Each row is followed by its class.
[  2  -4  -9 -32  -3 -48 -26 -27  67  26  -2  12 -10  36 -44  27  40  53
  15   0   3 -41  33   7   8   2 -30  26   3 -53 -20 -24  71 -45 -20] => (24)
[-30  17  31 -37 -11  18  28  11  11   7  76  -1 -36 -17  41   5  90  69
  51  17 -31 -28 -82  44  10  81 -31  -4  54 -11  36   0 -68   8  10] => (10)
[-49  18  -1 -17 -17 -11  19   6 -12   2  22  58 -23  50  -4  15  10 -21
  -2 -12   0 -41 -49  -3 -12   8  -1  -2  -1   1   5  18 102 -12 -16] => (177)
[ 19   4  16 -30  -6  63 -65  25  -8  21  14 -60 -25  23  12  20 -31  -3
 -14  22 -33 -16 -32  14 -32  36 -22  14  29  -2  31  -3  66   1  17] => (65)
[-41   9  -3 -12 -26   4  13  -1   6  13   6  48 -51  41   4  16  46 -28
  -4 -23   4 -56 -26   1 -10  14 -27  -4   5  -7   1  20  88  -7 -49] => (47)
[-16  10  27 -40 -21  12 -14  17  22  12  51 -12 -36 -30   3 -20  69  70
  79   3 -25 -27 -97  42  15  75  14 -22  42 -36  14  -3  -5   0  39] => (24)
[ 23   8  -1 -44 -10  59 -64  31  -7   8  19 -66 -24  35   8   4 -20   3
  -3  24 -34  -5 -29  25 -31  33 -23  13  17   0  32   1  70   9  22] => (162)
[-23   4  24 -46 -24   1  -9  13  38  12  58 -18 -39 -24  19  -3  76  64
  63   8 -20 -24 -77  34   4  74  -5 -16  44 -34  15  12 -11  -2  34] => (26)
[-23  20  15 -41 -24  20   5  20  15   3  47  -5 -41 -22  12 -17  84  48
  65   8 -29 -34 -92  30   1  76   5 -22  48 -32  37   7  -8   7  33] => (162)
[ -3  12 -15 -30  -9 -38 -22 -10  56  26  -5   7 -14  39 -38  25  41  37
  20  -1   6 -42  30   6  -7   9 -38  25  -4 -50 -13 -12  72 -37  -7] => (162)
[-41  20  -3 -12 -26 -10  16  -9 -10   1  23  55 -43  45   8  28  38 -17
 -12 -16  -2 -58 -21  -1 -16   2 -40   0  13   8   4  13  99  -3 -65] => (128)
[-39  19   6  -8 -36  -4   9   5  -3  14  19  47 -31  35   1  26   4 -29
  -8 -16   9 -41 -70 -18 -20   1 -14   0   2   9  -2  17 108  -1 -23] => (44)
[ -12   30   20  -34  -23   27   16   33   23   -2   65  -17  -32  -11
   32   -6   88   65   60   24  -25  -28 -108   54    6   89  -25  -19
   47  -16   40   -9  -60   15   23] => (44)
[ -1  -4 -14 -25 -10 -51 -30 -15  51  28   0   5 -15  26 -34  26  34  45
  -1 -12   8 -46  51   2   0   3 -47  33 -10 -42 -17 -13  73 -41 -27] => (162)
[ -4   5  -3 -23  -1 -46 -17  -8  67  36   3   3 -12  29 -27  42  28  39
  12  -7   1 -39  39   8   0  -1 -39  30   1 -50 -26 -11  54 -50 -19] => (47)
[-26 -26  -8 -50  10 -38 -12  11  46  49  27  12 -25  33 -37  23  79  42
  24  -2  12 -51  41   5  -6  21 -43   8  14 -34 -11 -23  43 -30 -21] => (26)
[-47  25   8  -6 -23 -16  13   1 -16   6  24  57 -38  45   1  26   4 -22
  -1 -17   9 -45 -46 -17 -28  -5  -9  -7   1   7 -12  19 114   4 -36] => (128)
[ -5   1  -4 -30  -2 -59 -15  -4  56  27   8  21 -15  44 -22  29  36  47
   8   1  -4 -46  29  13   2   2 -33  26   1 -47  -7 -11  64 -46 -13] => (177)
[-29 -25 -10 -45   8 -33 -23   1  42  54  10  14 -25  -5 -38  17  72  46
   8 -18   0 -66  48  11   8  18 -48  16  25 -38   4 -29  54 -43 -32] => (65)
[ 17  -2  10 -42   1  53 -59  18   7  13  17 -56 -27  37   6  20 -42   2
  -8  32 -28 -24 -33  19 -39  35 -20  20  14  -5  25   5  75   7  26] => (10)
[-23   9  25 -42 -25   3  -2  20  55  18  60 -28 -43 -36  19   2  84  69
  57   7 -35 -23 -69  31   6  73  -6 -11  60 -45  29   7 -31 -15  32] => (47)
[ -2   0  -3 -29   3 -56 -25  -3  59  31   4   3 -10  48 -30  27  28  46
  23   5  12 -32  36  10  -2   9 -37  23 -11 -42 -38  -8  65 -44 -18] => (26)
[-16  19  31 -37 -10  12  24  41   1  -7  72  -5 -38  -5  40 -11  88  66
  52  27 -40 -17 -94  57   2  70 -15 -25  42 -16  38  -3 -67  19  29] => (177)
[ 10 -19  23 -45 -12  32 -83   7   4   8  34 -79 -16   6  11  41 -38  15
 -31  29 -39  -2   1  -7 -23  13 -23  37  25  -9  28  -5  91  -8  36] => (24)
[-19   8  24 -47 -20  16  -5  13  25   7  58  -9 -38 -19   6 -12  80  66
  73   6 -26 -28 -97  34   3  75  10 -21  50 -32  21  -2 -11   6  35] => (24)
[  6 -15   9 -45 -25  38 -80   6   8  -5  28 -89 -21  -7  19  41 -22   8
 -47  24 -35  -9  17   0 -38  23 -51  41  17  -7  41  -3  98  -5  30] => (162)
[-37   9  -6 -17 -23  -3  17  -7 -11  -1   6  64 -40  47  -3  17  56 -22
   2 -16   3 -52 -37  -1  -5   7 -23   0   7  -2  -1  12  99 -11 -54] => (24)
[-31 -22 -32 -51 -12 -42 -22   4  74  43  15  13 -18  11 -44  32  73  55
  11 -10  28 -64  38  19  -1  24 -55  19  10 -42  -2 -31  68 -49 -24] => (44)
[-51  23  13  -7 -18  10   9  14 -16  17   8  33 -40  47  -2  14 -10 -44
  17 -19   6 -34 -57 -24 -21  -1   3  -6  -7   1  -9  27  91   0  -7] => (47)
[-16  16  23 -29 -14  27  -6  24  18  17  29 -11 -43 -40   7 -28  70  44
  72  -4 -19 -36 -87  43   5  80  14 -32  47 -31  20   2 -19   1  26] => (65)
[-21  30  31 -34 -17  15  24  31  18  -6  69  -8 -31  11  40  -7  83  68
  53  33 -35 -15 -92  46  -8  84  -8 -19  45 -24  39  -2 -58  10  40] => (177)
[ 20   6  12 -40  -4  51 -72  18   4  19  20 -65 -13  15  16  30 -40  13
 -26  24 -42  -9 -13  27 -28  29 -31  28  34  -7  28  -2  65 -20  15] => (65)
[ 16  -6   5 -50   8  60 -49  20   6  12  18 -52 -32  33   7  16 -19   4
   5  28 -26 -28 -40  27 -41  37 -23   9  20  -1  29  -3  65  10  15] => (10)
[  0  10  -2 -21  -9 -53 -36  -4  48  28  10   6 -20  34 -28  43  20  54
   9   2   2 -50  37  15   4   4 -51  32   4 -44 -21 -16  77 -45 -31] => (128)
[-24 -18 -12 -47   9 -32 -23   3  58  57  10   8 -18  13 -37  21  68  57
  13  -7  10 -53  61  16  -4  22 -38  15  25 -45  -7 -29  41 -51 -24] => (65)
[-54  26   3  -7 -21  -2  20   3   3  14  15  37 -33  46  -6  25   7 -34
  -5 -14  -2 -29 -41 -18 -17  -3 -12   1   1  -3   1  22  84 -12 -20] => (47)
[  7 -29  15 -40 -11  18 -85  -2   7  -3  23 -75 -17  -7   6  35 -36  16
 -39  16 -31   1  13  -8 -17   8 -31  41  18  -7  26  -5  89 -15  22] => (24)
[-48  25  -3 -22 -22 -14  17   2  12  18  24  49 -26  50   2  30  22 -13
  -1  -8   8 -33 -55 -16 -18   0 -11   5  11   4   5  16  93  -6 -23] => (44)
[-18  26  37 -40 -15  27  16  38   6  -5  68 -18 -48  -7  36 -11 101  51
  68  23 -36 -26 -98  55   6  89 -28 -23  46 -15  27   0 -53  18  21] => (26)
[-51  18   3 -12 -24   7  23  -4  -7   8   7  54 -37  34  -5  18   4 -33
   4  -5   9 -43 -71  -8 -27   4 -10  -9  -7  -1   0  20 102   4  -9] => (10)
[-37   0  -4 -19 -20  -7  18 -18   7   1   4  55 -44  34  12  21  45 -22
 -12 -13  10 -50 -19  -1 -12  10 -37   9   3   2   2  20  91   2 -48] => (10)
[  7 -29  11 -41  -9   6 -86   6  27   8  29 -83 -19  -1  11  44 -39  14
 -48   8 -16 -16  23 -14 -27  14 -38  49  13   3  23  -1 101  -8   7] => (44)
[-17  14  23 -40 -21   6   4  15  32  14  61  -6 -34 -17  14   2  82  56
  65  11 -26 -27 -85  41   3  76  -5 -21  48 -34  15   9 -17  -3  30] => (26)
[  9 -39  20 -45 -15  26 -95   5   4   7  31 -89 -19 -14   9  34 -39  19
 -39  18 -32   9  18 -10 -17  13 -24  42  21  -2  24  -3  89  -6  33] => (24)
[-48  15   4 -14  -8  -5  15  -2   0  15   4  43 -37  44 -12  11   1 -25
  11 -14  18 -33 -57 -16 -23   3  -2  -3 -11   6  -9  15 105   1 -22] => (10)
[-23  20  25 -41 -17  21  24  27  13   0  78  -7 -32  -3  42 -11  87  76
  52  20 -38 -24 -95  53   1  81 -12 -22  47 -13  44  -7 -60  15  24] => (177)
[-24  11  22 -38 -23   7   5  10  45  15  53 -10 -38 -37  19  -3  72  70
  63  10 -19 -26 -86  43   3  79  -3 -13  46 -37  25   7 -29  -8  38] => (10)
[-39  20  -5 -19 -24   0  12  -2   7  18  15  48 -29  47  -9  23   9 -24
  -1 -16  15 -44 -59 -10 -18  -3  -7  -1   3  10  -2  11 102  -2 -32] => (44)
[-21  12  24 -43 -14  17  10  16  38  22  57  -6 -40 -26  14  -6  74  65
  67  13 -21 -37 -89  44  -3  78   6 -20  48 -34  24   4 -29   2  34] => (10)
[-36   6 -17 -18 -22   0  11  -3   1   3  -5  52 -38  41  -5  10  41 -34
  -5 -20  12 -55 -37  -3 -14   3 -31  -1   1  11   9  12  96   3 -50] => (44)
[-17  22  21 -34 -17   4  -5  21  24   1  51 -11 -41 -27   8 -11  63  62
  70   9 -23 -31 -84  43  -7  68   1 -29  46 -31  18   2  -6   5  27] => (128)
[ 20   5   2 -40 -12  60 -65  27  -9   8  24 -68 -22  32   2  12 -29   3
 -12  23 -40 -22 -20  22 -38  37 -22  20  15   0  30   7  70   1  19] => (162)
[  5 -24  13 -44  -6   8 -77   9   9   0  31 -72 -12   9  18  38 -38  16
 -51  22 -40   4  23   3 -26  10 -41  44  15  -4  38  -1  87 -10  31] => (177)
[ -17   32   32  -33  -19   48   17   25   -2   14   59  -12  -38  -19
   41   -7   83   54   62   14  -35  -36 -102   53    5   80  -22  -25
   56  -15   37  -10  -59   14   15] => (65)
[ 14  10   5 -31 -16  42 -70  17   2  -6  20 -57 -27  27   3  22 -42   3
 -23  22 -31 -15 -14  24 -39  28 -35  19  19  -3  26   1  80   0  14] => (128)
[-20 -22 -31 -47  -5 -51 -23   6  75  45  16  11 -19   7 -50  28  76  54
  -3 -10  13 -60  44  23   9  15 -61  21  14 -43   5 -34  62 -52 -33] => (44)
[-44   3 -12 -21 -25 -22   9 -10   4  -5   2  58 -38  51   5  13  35 -21
 -18 -17   0 -44 -19  -5 -15   0 -27   8  -3  -2  12  24 107  -8 -34] => (177)
[ -5   8 -14 -35 -14 -32 -21 -15  54  34   4   9 -12  39 -31  32  46  44
  11   0   0 -45  34   8  -7   7 -47  28   3 -45  -7 -16  70 -39 -16] => (162)
[-41  -1  -9 -19 -15 -23  16  -1  -6  -2   8  59 -40  47   2   6  46 -25
  -8 -25   1 -53 -24  -5  -9   5 -25   0  -1   6   9  16 111  -6 -52] => (177)
[-42  -1  -8 -18 -22 -13   9  -5  -4  -6   6  48 -40  36   6  19  46 -29
  -8 -22  15 -45 -25  -2 -10  11 -40   2  -6   7  -8  17 107  -7 -53] => (26)
[-15  25  22 -32 -22  19  22  22  27   2  70  -9 -33 -12  35   1  90  67
  45  19 -25 -34 -95  50  -3  79 -19 -20  49 -13  34  -7 -58  13   8] => (44)
[ 22  -9   6 -40 -11  47 -75  15   3   2  16 -61 -20  25  -4  11 -32  11
 -10  21 -30  -1 -22  19 -22  29 -16  22  17  -5  18   0  72  -4  21] => (24)
[-19  20  26 -33 -29   8  -3  11  27   3  60 -11 -43 -28  18   2  72  64
  60   9 -28 -32 -81  35  -3  70 -11 -21  56 -30  28  -1 -15   6  24] => (128)
[ -5  -6  -1 -34   0 -47 -24  -3  54  42   9   7 -14  46 -34  32  41  45
  24   6   5 -38  31   3   0  11 -36  24   1 -42 -28  -9  60 -37 -12] => (26)
[-50   5  -3 -15 -14 -17  11   5   2  15  11  47 -50  44   7  25  43 -25
 -10 -26   3 -42 -17 -15  -3  -1 -30  10  11  -1   8  21  83 -17 -57] => (47)
[  9 -11  16 -27 -13  16 -83   7  -1  -4  34 -79 -17   5  22  54 -57  18
 -40  20 -24 -11  21  -4 -31  14 -44  43  16  -1  22  -1  87 -12  10] => (128)
[ 19   0  10 -44  -5  47 -66  22   2  10  27 -65 -22  40  15  26 -23   5
  -6  25 -31  -4 -28  23 -30  34 -35  20  17   2  19   3  66   4  18] => (26)
[-45  31  -3 -12 -26   5  23  -3 -22   5  18  55 -22  52  -7  17   7 -36
 -10 -11  -2 -33 -51 -19 -23  -2  -7  -1   0   9   2  22 109   0 -22] => (162)
[ 22  13   8 -35 -11  40 -64  20   2  -4  28 -56 -24  29  12  33 -32   6
 -20  29 -39 -12 -17  27 -39  22 -41  19  28  -5  27   0  76  -1  12] => (128)
